array([[207, 219, 160, 138, 122, 124],
       [ 93, 123,  83, 134, 128, 133],
       [116,  67, 204, 192, 222, 123],
       [124, 133, 100, 142, 106, 121],
       [125, 125, 106, 144,  73, 195],
       [225, 228, 187,  93, 111, 100],
       [184, 124, 165, 107, 126,  88],
       [177, 164,  60, 172,  91, 236],
       [122,  95, 233, 168,  80,  49],
       [197, 210,  71, 107,  58, 211],
       [126, 184,  49, 105, 105, 106]]) >> 116

array([[ 26,  94,  51, 146,  75, 190, 108, 100,  51, 116],
       [ 23,  86,  51, 143,  71, 198, 107,  98,  52, 119],
       [124,  73,  33, 150,  67, 123,  99,  69,  42, 127],
       [104, 104, 104, 124,  86, 113, 105,  98, 116, 102],
       [104, 104, 104, 124,  88, 113, 105,  94, 116, 102],
       [104, 105, 104, 121,  86, 113, 105,  98, 116,  97],
       [104, 104, 104, 124,  86, 113, 105,  98, 116, 101],
       [104, 104, 104, 124,  86, 113, 105,  98, 116, 100],
       [104, 104, 104, 123,  86, 113, 102,  98, 116, 102],
       [104, 104, 105, 124,  86, 113, 105,  98, 116, 102]]) >> 124

array([[167,  94, 147, 124, 148,  47],
       [ 57, 105, 141,  49, 100, 107],
       [123, 118,  91, 146, 208, 139],
       [135, 125, 189, 144, 122, 186],
       [170, 173,  76, 164, 130, 115],
       [142, 187,  62,  99, 108, 153],
       [122,  92,  74,  51, 111,  72],
       [107, 143,  58,  75, 174,  93],
       [151,  80,  70, 114,  88,  51]]) >> 123

array([[8, 4, 6, 6, 3, 5, 5, 4, 5, 6, 3, 6, 5],
       [3, 5, 3, 6, 4, 6, 6, 4, 3, 5, 4, 6, 4],
       [4, 5, 4, 5, 5, 5, 5, 5, 4, 4, 5, 4, 5],
       [8, 5, 5, 6, 3, 5, 5, 4, 5, 6, 3, 6, 5],
       [1, 4, 1, 5, 5, 7, 6, 4, 2, 4, 3, 5, 4],
       [2, 3, 5, 4, 4, 7, 5, 4, 3, 5, 1, 6, 3],
       [2, 3, 3, 3, 5, 6, 5, 4, 2, 4, 2, 5, 3],
       [6, 5, 2, 7, 3, 6, 6, 4, 4, 5, 4, 6, 5],
       [6, 4, 6, 4, 4, 5, 4, 4, 4, 5, 3, 5, 4],
       [8, 5, 4, 6, 3, 6, 6, 4, 4, 6, 3, 7, 5]]) >> 4

array([[221, 208, 163, 163, 164, 193, 168, 178, 184, 196, 184, 170, 137],
       [195, 154, 170, 141, 184, 212, 147, 135, 197, 166, 144, 153, 124],
       [ 59, 174, 161, 183, 108, 151, 197, 173, 146, 111, 170, 218, 182],
       [112, 162, 181, 181, 172, 154, 184, 160, 181, 131, 160, 180, 160],
       [ 80,  71, 175, 151, 199, 126, 141, 108, 162,  97, 105, 126, 164]]) >> 59
---
[[52 24 64 48 28]
 [80 42 38 63 20]] ==> 20

[[-10 -35  -7  19  46  15]
 [ 13 -16 -13  30  -5  -4]
 [ -4   9 -19 -17  13 -13]] ==> -4

[[242  98 126  68]
 [197  83  52  85]
 [251 104 130  96]] ==> 85

[[-34  36  23  22  28  22]
 [  7  44  25  13  33  32]] ==> 32

[[ 57  97 109  44 213  24  47]
 [123 171 168 179  40 162 168]] ==> 168

[[-17 -17  19  -2  18 -10]
 [-25  -5 -23  34  -7  14]] ==> 14

[[547 463 482 779 477]
 [492 350 392 592 381]
 [198 701 733 455 671]] ==> 381

[[47 42 46 98 42]
 [ 6 43 52 50 41]] ==> 41

[[19 29 85 92 60 83 57]
 [46 45 82 73 65 64 73]] ==> 73
---
[ -78    6  -15  -20   94 -100]	-100, -78

[ -8  37  29 -95  41  12]	12, -8

[[-39  -1 -13  47  62]
 [-47  49  57  73  10]
 [-81  60 -68 -86  72]]	62, -81

[-63   3 -34  26 -72 -19]	-19, -63

[ 97 -46 -78 -14   7]	7, 97

[ -6  -9 -71  56  17]	17, -6
---
[-32, 18, 80, -21, -74] ans = 18
[23, 15, 17, -73, 1, -50] ans = 15
[70, 65, -12, -33, 56, 82] ans = 65
[58, -77, 37, -97, 26] ans = -77
[61, -54, -83, 6] ans = -54
[-24, -19, -38, 78] ans = -19
---
-0.059,-0.046,-0.144,0.164,-0.162,0.016: -0.144
-3.3,12.6,-3.6,5.4,-12.4,-5.3,-2.2: -3.6
-13.973,2.566,-6.743,12.881: -6.743
1.40,0.77,-1.03,-0.38: -1.03
-7.6,10.2,1.1,6.6,-12.4,-8.2: 1.1
-0.11,-0.12,0.16,0.18,-0.03: 0.16
